Below are the code and all the weights of a small trained network. Each question names an input and a target symbol and asks about switching units off, where a switched-off unit gives its printed mean instead of its output.

import numpy as np


def w(rows, s, z=0):
    codes = np.array(rows[::2]) - 128.0
    scale = np.full(codes.shape[1], s)
    scale[-1] = z or s
    return codes * scale


def norm(h):
    return h / np.sqrt((h * h).mean(-1, keepdims=True) + 1e-5)


def f(y):
    return y / 2 * (1 + np.tanh(0.7978845608 * (y + 0.044715 * y**3)))


def softmax(a):
    e = np.exp(a - a.max(-1, keepdims=True))
    return e / e.sum(-1, keepdims=True)


def log_softmax(a):
    a = a - a.max(-1, keepdims=True)
    return a - np.log(np.exp(a).sum(-1, keepdims=True))


def net(x, mask):
    ids = ['ΞΨαζθλτω'.index(c) for c in x.split()]
    T = len(ids)
    res = E[ids] + P[:T]
    u = 0
    for l in range(2):
        r = norm(res)
        for j in range(2):
            rows = slice(2 * j, 2 * j + 2)
            q, k, v = (r @ M[l][rows].T for M in (Q, K, V))
            z = softmax(np.where(np.tri(T) > 0, q @ k.T / 2**0.5, -1e9)) @ v
            o = O[l][rows]
            res = res + np.where(mask[u + j], z, o[:, -1]) @ o[:, :-1]
        u += 2
        y = f(norm(res) @ A[l][:, :-1].T + A[l][:, -1])
        res = res + np.where(mask[u : u + 8], y, B[l][:, -1]) @ B[l][:, :-1]
        u += 8
    return log_softmax(norm(res)[-1] @ U[:, :-1].T + U[:, -1])


Q, K, V, O, A, B = {}, {}, {}, {}, {}, {}
E = w([
[197,164,117,151,187,92,156,115,134,110],'Ξ',
[196,154,249,95,157,160,132,40,169,133],'Ψ',
[115,182,145,186,139,230,169,103,160,89],'α',
[233,205,117,200,217,181,114,32,102,143],'ζ',
[171,162,150,100,145,214,102,184,134,23],'θ',
[102,205,125,37,158,118,136,123,52,177],'λ',
[90,163,148,176,82,127,108,206,123,165],'τ',
[199,171,141,198,188,141,65,157,161,154],'ω',
],0.016)
P = w([
[86,70,108,93,105,115,143,146,180,194],'0',
[64,176,199,169,175,130,128,197,35,131],'1',
[87,36,109,135,93,40,47,136,113,4],'2',
[82,201,71,54,116,138,68,96,229,81],'3',
[102,189,183,147,158,112,155,193,68,127],'4',
[134,56,97,128,43,98,100,98,97,13],'5',
[65,197,74,68,119,144,92,91,235,71],'6',
[118,167,188,162,139,123,160,189,67,148],'7',
[148,64,94,151,44,82,112,91,130,59],'8',
],0.013)
Q[0] = w([
[147,173,238,122,121,133,148,141,68,186],'L0H0',
[191,138,145,54,210,224,127,123,150,181],'L0H0',
[114,30,21,93,75,94,49,56,166,95],'L0H1',
[96,223,85,108,153,101,107,101,255,52],'L0H1',
],0.0069)
K[0] = w([
[144,166,219,114,145,147,87,125,122,137],'L0H0',
[134,75,173,132,169,137,164,146,188,145],'L0H0',
[87,116,4,142,161,156,127,171,107,138],'L0H1',
[146,84,94,134,146,152,157,133,151,169],'L0H1',
],0.011)
V[0] = w([
[81,185,2,187,177,138,214,217,60,160],'L0H0',
[168,215,186,185,71,69,103,79,156,44],'L0H0',
[120,128,252,39,106,95,58,10,143,173],'L0H1',
[141,112,25,130,181,170,24,143,63,180],'L0H1',
],0.0059)
O[0] = w([
[147,130,144,149,173,95,147,55,84,134,60],'L0H0',
[177,131,129,120,152,163,12,190,98,182,229],'L0H0',
[225,168,135,90,150,105,180,148,104,159,251],'L0H1',
[141,76,123,121,159,103,103,95,123,217,89],'L0H1',
],0.011,0.0034)
A[0] = w([
[140,31,80,95,70,157,20,72,150,90,189],'L0N0',
[164,91,69,94,63,158,93,194,221,88,118],'L0N1',
[62,100,150,143,217,157,39,182,21,97,116],'L0N2',
[163,136,82,128,127,220,105,78,156,43,122],'L0N3',
[173,161,77,87,73,75,228,61,117,123,3],'L0N4',
[157,105,58,222,71,83,55,172,68,114,90],'L0N5',
[217,130,54,143,107,87,113,88,152,84,151],'L0N6',
[227,59,154,212,161,99,179,62,94,2,33],'L0N7',
],0.0082,0.0044)
B[0] = w([
[104,149,107,198,111,63,167,152,46,77,254],'L0N0',
[121,79,103,115,159,143,69,26,114,196,219],'L0N1',
[127,138,164,65,197,48,212,96,253,165,243],'L0N2',
[121,166,88,70,128,74,127,162,112,190,223],'L0N3',
[135,63,126,167,46,220,48,126,153,97,138],'L0N4',
[137,113,49,105,247,56,151,170,54,148,208],'L0N5',
[9,50,159,79,102,159,71,158,110,161,191],'L0N6',
[152,157,65,144,85,2,126,146,194,74,172],'L0N7',
],0.0088,0.0064)
Q[1] = w([
[134,150,57,141,93,196,32,1,202,211],'L1H0',
[138,78,213,176,85,81,92,143,126,84],'L1H0',
[171,88,209,178,97,66,176,144,64,88],'L1H1',
[78,182,173,116,194,131,238,125,87,186],'L1H1',
],0.009)
K[1] = w([
[130,3,87,137,79,211,124,64,176,161],'L1H0',
[159,180,157,155,95,117,99,187,70,82],'L1H0',
[123,207,152,123,216,54,88,167,64,79],'L1H1',
[163,203,161,119,152,104,166,142,143,167],'L1H1',
],0.011)
V[1] = w([
[150,114,193,201,127,60,125,185,151,147],'L1H0',
[95,71,161,124,2,76,113,99,67,134],'L1H0',
[249,119,157,124,144,142,155,117,205,100],'L1H1',
[129,83,74,89,120,150,4,168,96,107],'L1H1',
],0.009)
O[1] = w([
[141,73,169,144,106,116,138,248,117,98,164],'L1H0',
[191,83,80,107,169,103,152,98,141,106,24],'L1H0',
[172,111,159,120,109,43,158,128,192,93,139],'L1H1',
[74,144,153,83,213,124,183,158,114,126,1],'L1H1',
],0.014,0.0056)
A[1] = w([
[53,104,77,161,125,12,122,182,82,109,101],'L1N0',
[178,141,183,229,162,120,92,179,117,110,51],'L1N1',
[206,195,219,119,170,249,185,191,50,66,4],'L1N2',
[177,144,184,140,92,67,119,91,85,202,165],'L1N3',
[83,80,31,127,166,7,218,167,160,2,25],'L1N4',
[120,196,136,84,165,172,73,89,127,250,143],'L1N5',
[43,182,168,127,128,126,100,227,95,86,124],'L1N6',
[102,23,61,93,136,207,121,103,68,161,138],'L1N7',
],0.0099,0.004)
B[1] = w([
[85,125,28,130,97,83,69,145,138,144,249],'L1N0',
[103,164,84,87,192,162,117,47,73,131,183],'L1N1',
[249,191,117,146,150,171,52,182,33,121,185],'L1N2',
[105,75,97,95,161,192,153,151,98,94,204],'L1N3',
[96,224,6,185,188,63,124,160,102,31,203],'L1N4',
[134,58,195,179,115,119,195,152,126,63,199],'L1N5',
[197,32,39,84,92,171,105,77,108,129,227],'L1N6',
[192,211,221,159,168,88,127,164,77,196,167],'L1N7',
],0.012,0.011)
U = w([
[79,53,67,64,105,162,50,117,116,175,163],'Ξ',
[115,166,49,168,161,61,155,159,135,86,173],'Ψ',
[75,164,160,80,253,141,109,114,125,207,171],'α',
[123,36,154,177,145,143,161,155,92,51,98],'ζ',
[129,151,161,65,114,108,124,161,205,176,237],'θ',
[214,97,93,135,157,100,132,3,123,127,4],'λ',
[75,181,144,176,82,183,62,74,132,126,118],'τ',
[214,155,140,163,125,143,68,196,54,168,116],'ω',
],0.0061,0.0029)

Each question gives the input, a string of symbols that net reads in full, and the target symbol t.
The units are the heads (2 rows each of Q, K, V and O) and the neurons (one row each of A and B). Each row of codes is followed by its name. A weight is (code - 128) times the scale printed after its matrix; where a second scale follows, it is the last column's (O, A, B and U).
mask holds one flag per unit, layer by layer, with each layer's heads first. A switched-off unit (its flag False) gives its mean, the last column of its rows in O or B, instead of its output. The means were averaged over made-up inputs and are rounded, as every weight is.
A unit's drop is (log p(t) with every unit on - log p(t) with that unit switched off) / (log p(t) with every unit on - log p(t) with every unit switched off).
The circuit of an input: a set's keep is (log p(t) with only the set's units on - log p(t) with every unit switched off) / (log p(t) with every unit on - log p(t) with every unit switched off). Starting from the 12 units with the biggest drops (on a tie, the unit counted first), units are removed one at a time, each time the one whose removal leaves the highest keep (on an exact tie, the one counted first), for as long as the keep stays at least 0.8.
units of the circuit, in order: the units of the circuit, biggest drop first
k most important neurons: the k neurons with the biggest drops, biggest first
k most important neurons of layer l: the k neurons of layer l with the biggest drops, biggest first
heads that matter: for each layer, one digit per head in row order, 1 if its drop is at least 0.15 and else 0, layers parted by /
input ω α ω Ψ λ α τ, target Ξ: heads that matter	10 / 10
input θ λ Ψ ω θ Ψ τ, target α: units of the circuit, in order	L1H1, L0N1, L1H0
input τ λ ω Ξ, target ω: heads that matter	11 / 11
input α ζ α λ α α α, target τ: heads that matter	11 / 00
input θ α α Ξ ω λ λ, target α: 2 most important neurons	L0N1, L0N5
input ζ λ ω Ψ, target ζ: heads that matter	00 / 00
input α λ ζ Ψ, target τ: heads that matter	11 / 01
input θ λ Ξ ω λ Ψ, target Ψ: 2 most important neurons of layer 0	L0N2, L0N7
input λ Ψ ζ Ξ λ α Ψ, target λ: 3 most important neurons	L0N4, L1N5, L0N2
input ζ ζ Ξ Ψ α θ α, target ζ: units of the circuit, in order	L1N5, L0H1, L1N0
input λ Ξ λ ζ α, target τ: 2 most important neurons	L0N1, L1N6
input Ψ θ τ λ θ ω λ τ λ, target ω: 3 most important neurons of layer 0	L0N4, L0N1, L0N3
input Ψ ζ ω Ψ λ θ λ, target θ: heads that matter	01 / 01
input τ α ω λ λ, target ζ: heads that matter	00 / 00
input ζ τ λ θ, target ζ: most important neuron of layer 1	L1N5
input α θ Ξ Ξ τ Ξ τ θ, target θ: heads that matter	11 / 01
input Ξ Ξ θ τ λ, target ζ: most important neuron of layer 0	L0N2
input θ Ψ Ψ θ, target α: 2 most important neurons	L0N1, L1N7
input τ Ξ Ψ ω ω Ψ θ, target ω: 2 most important neurons	L1N7, L0N3
input ω Ξ α θ, target Ξ: 2 most important neurons of layer 0	L0N0, L0N7
input τ ω θ Ξ λ ω ω, target ω: 2 most important neurons	L0N2, L0N3
input λ ω Ψ Ξ τ λ τ, target λ: heads that matter	10 / 10
input ω Ξ α λ τ, target Ξ: heads that matter	01 / 10
